Here is a tiny trained network, its code and every weight. The questions are about switching its units off for an input and a class, where a switched-off unit gives its printed mean instead of its output.

import numpy as np


def w(rows, s, z=0):
    codes = np.array(rows[::2]) - 128.0
    scale = np.full(codes.shape[1], s)
    scale[-1] = z or s
    return codes * scale


def f(y):
    return np.maximum(y, 0)


def log_softmax(a):
    a = a - a.max(-1, keepdims=True)
    return a - np.log(np.exp(a).sum(-1, keepdims=True))


def net(x, mask):
    res = np.array(x, float).reshape(1, 5) / 4 @ E
    y = f(res @ A[0][:, :-1].T + A[0][:, -1])
    res = res + np.where(mask, y, B[0][:, -1]) @ B[0][:, :-1]
    return log_softmax(res[-1] @ U[:, :-1].T + U[:, -1])


A, B = {}, {}
E = w([
[150,127,90,164,3],'x0',
[121,253,128,38,100],'x1',
[226,158,216,174,137],'x2',
[130,125,129,124,127],'x3',
[133,124,127,124,127],'x4',
],0.013)
A[0] = w([
[112,58,120,172,121,130],'n0',
[88,168,65,64,76,106],'n1',
[120,66,83,177,119,56],'n2',
[152,131,47,70,83,133],'n3',
[94,145,135,103,222,193],'n4',
[132,149,128,112,130,122],'n5',
[42,99,56,109,145,183],'n6',
[187,221,107,83,172,21],'n7',
[121,178,183,87,129,30],'n8',
[98,121,146,74,214,155],'n9',
[188,97,115,159,55,19],'n10',
[175,146,191,134,102,73],'n11',
[165,95,87,198,38,105],'n12',
[167,80,223,164,204,134],'n13',
[66,135,160,84,164,41],'n14',
[207,183,188,155,94,3],'n15',
[143,186,135,78,127,147],'n16',
[158,109,156,120,170,95],'n17',
[130,62,102,198,126,136],'n18',
[213,159,175,164,73,107],'n19',
[134,185,183,67,131,14],'n20',
[174,98,168,187,173,142],'n21',
[134,190,160,70,122,76],'n22',
[82,146,133,50,254,39],'n23',
[103,152,82,90,63,140],'n24',
[223,187,137,171,132,140],'n25',
[125,116,156,109,216,165],'n26',
[107,106,53,112,157,132],'n27',
[87,147,84,100,83,111],'n28',
[151,130,96,103,183,155],'n29',
[103,158,98,94,61,105],'n30',
[159,118,168,148,188,98],'n31',
[92,153,118,110,74,105],'n32',
[57,77,49,116,190,36],'n33',
[126,140,134,194,126,85],'n34',
[76,148,166,164,121,104],'n35',
[156,80,93,111,124,72],'n36',
[111,63,75,204,123,61],'n37',
],0.013,0.014)
B[0] = w([
[107,133,180,93,91,200],'n0',
[181,143,91,176,157,204],'n1',
[155,183,128,80,69,171],'n2',
[153,150,130,146,151,191],'n3',
[104,90,143,142,145,220],'n4',
[109,124,124,103,105,145],'n5',
[126,153,170,76,81,220],'n6',
[84,92,152,126,130,165],'n7',
[93,102,132,135,142,149],'n8',
[46,108,192,84,82,206],'n9',
[78,82,148,138,186,165],'n10',
[136,134,131,64,68,166],'n11',
[83,113,172,84,124,216],'n12',
[189,104,62,194,198,249],'n13',
[146,160,105,115,107,145],'n14',
[148,202,133,39,8,172],'n15',
[135,159,136,91,119,193],'n16',
[155,118,120,138,153,162],'n17',
[109,119,162,92,100,215],'n18',
[81,107,172,102,99,211],'n19',
[62,48,162,135,191,156],'n20',
[117,108,55,159,201,224],'n21',
[80,95,173,94,103,175],'n22',
[180,219,129,42,19,192],'n23',
[170,165,110,174,156,202],'n24',
[87,86,158,109,140,211],'n25',
[130,105,99,163,167,213],'n26',
[107,119,166,100,113,172],'n27',
[161,141,100,158,132,179],'n28',
[118,128,154,132,166,168],'n29',
[166,136,109,171,116,187],'n30',
[135,112,93,167,164,183],'n31',
[178,140,100,151,120,170],'n32',
[34,39,161,163,185,175],'n33',
[148,99,132,136,145,146],'n34',
[135,123,131,124,136,128],'n35',
[138,157,125,105,147,138],'n36',
[163,163,149,73,54,187],'n37',
],0.013,0.017)
U = w([
[73,33,194,96,126,68],'0',
[165,254,174,34,45,253],'1',
[236,161,14,215,165,62],'2',
],0.0095,0.0036)

Each question gives the input, the list of numbers given to net, and the class t.
The units are the neurons (one row each of A and B). Each row of codes is followed by its name. A weight is (code - 128) times the scale printed after its matrix; where a second scale follows, it is the last column's (A, B and U).
mask holds one flag per neuron, in row order. A switched-off neuron (its flag False) gives its mean, the last column of its row in B, instead of its output. The means were averaged over made-up inputs and are rounded, as every weight is.
A unit's drop is (log p(t) with every unit on - log p(t) with that unit switched off) / (log p(t) with every unit on - log p(t) with every unit switched off).
The circuit of an input: a set's keep is (log p(t) with only the set's units on - log p(t) with every unit switched off) / (log p(t) with every unit on - log p(t) with every unit switched off). Starting from the 12 units with the biggest drops (on a tie, the unit counted first), units are removed one at a time, each time the one whose removal leaves the highest keep (on an exact tie, the one counted first), for as long as the keep stays at least 0.8.
units of the circuit, in order: the units of the circuit, biggest drop first
k most important neurons: the k neurons with the biggest drops, biggest first
drop when u is switched off: that unit's drop, to one decimal
input [-8,8,3,4,4], class 0: units of the circuit, in order => [n20]
input [-6,7,1,-8,3], class 0: 3 most important neurons => [n20 n7 n4]
input [-1,8,4,-3,4], class 0: 2 most important neurons => [n20 n7]
input [0,7,4,-3,8], class 0: 3 most important neurons => [n20 n23 n7]
input [-8,0,8,7,-3], class 2: 3 most important neurons => [n13 n21 n31]
input [6,0,-1,1,-1], class 1: 4 most important neurons => [n13 n21 n12 n26]
input [7,0,7,0,7], class 0: 4 most important neurons => [n10 n25 n23 n19]
input [0,5,5,3,8], class 0: 2 most important neurons => [n20 n23]
input [-1,-8,8,-3,6], class 2: 2 most important neurons => [n13 n21]
input [0,7,2,-1,-5], class 0: 2 most important neurons => [n20 n23]
input [0,7,6,-3,1], class 0: drop when n7 is switched off => 0.4
input [-8,3,-6,-8,2], class 1: drop when n23 is switched off => 6.5
input [1,0,-6,6,5], class 1: drop when n13 is switched off => 1.8
input [-5,4,-7,8,-8], class 1: units of the circuit, in order => [n23]
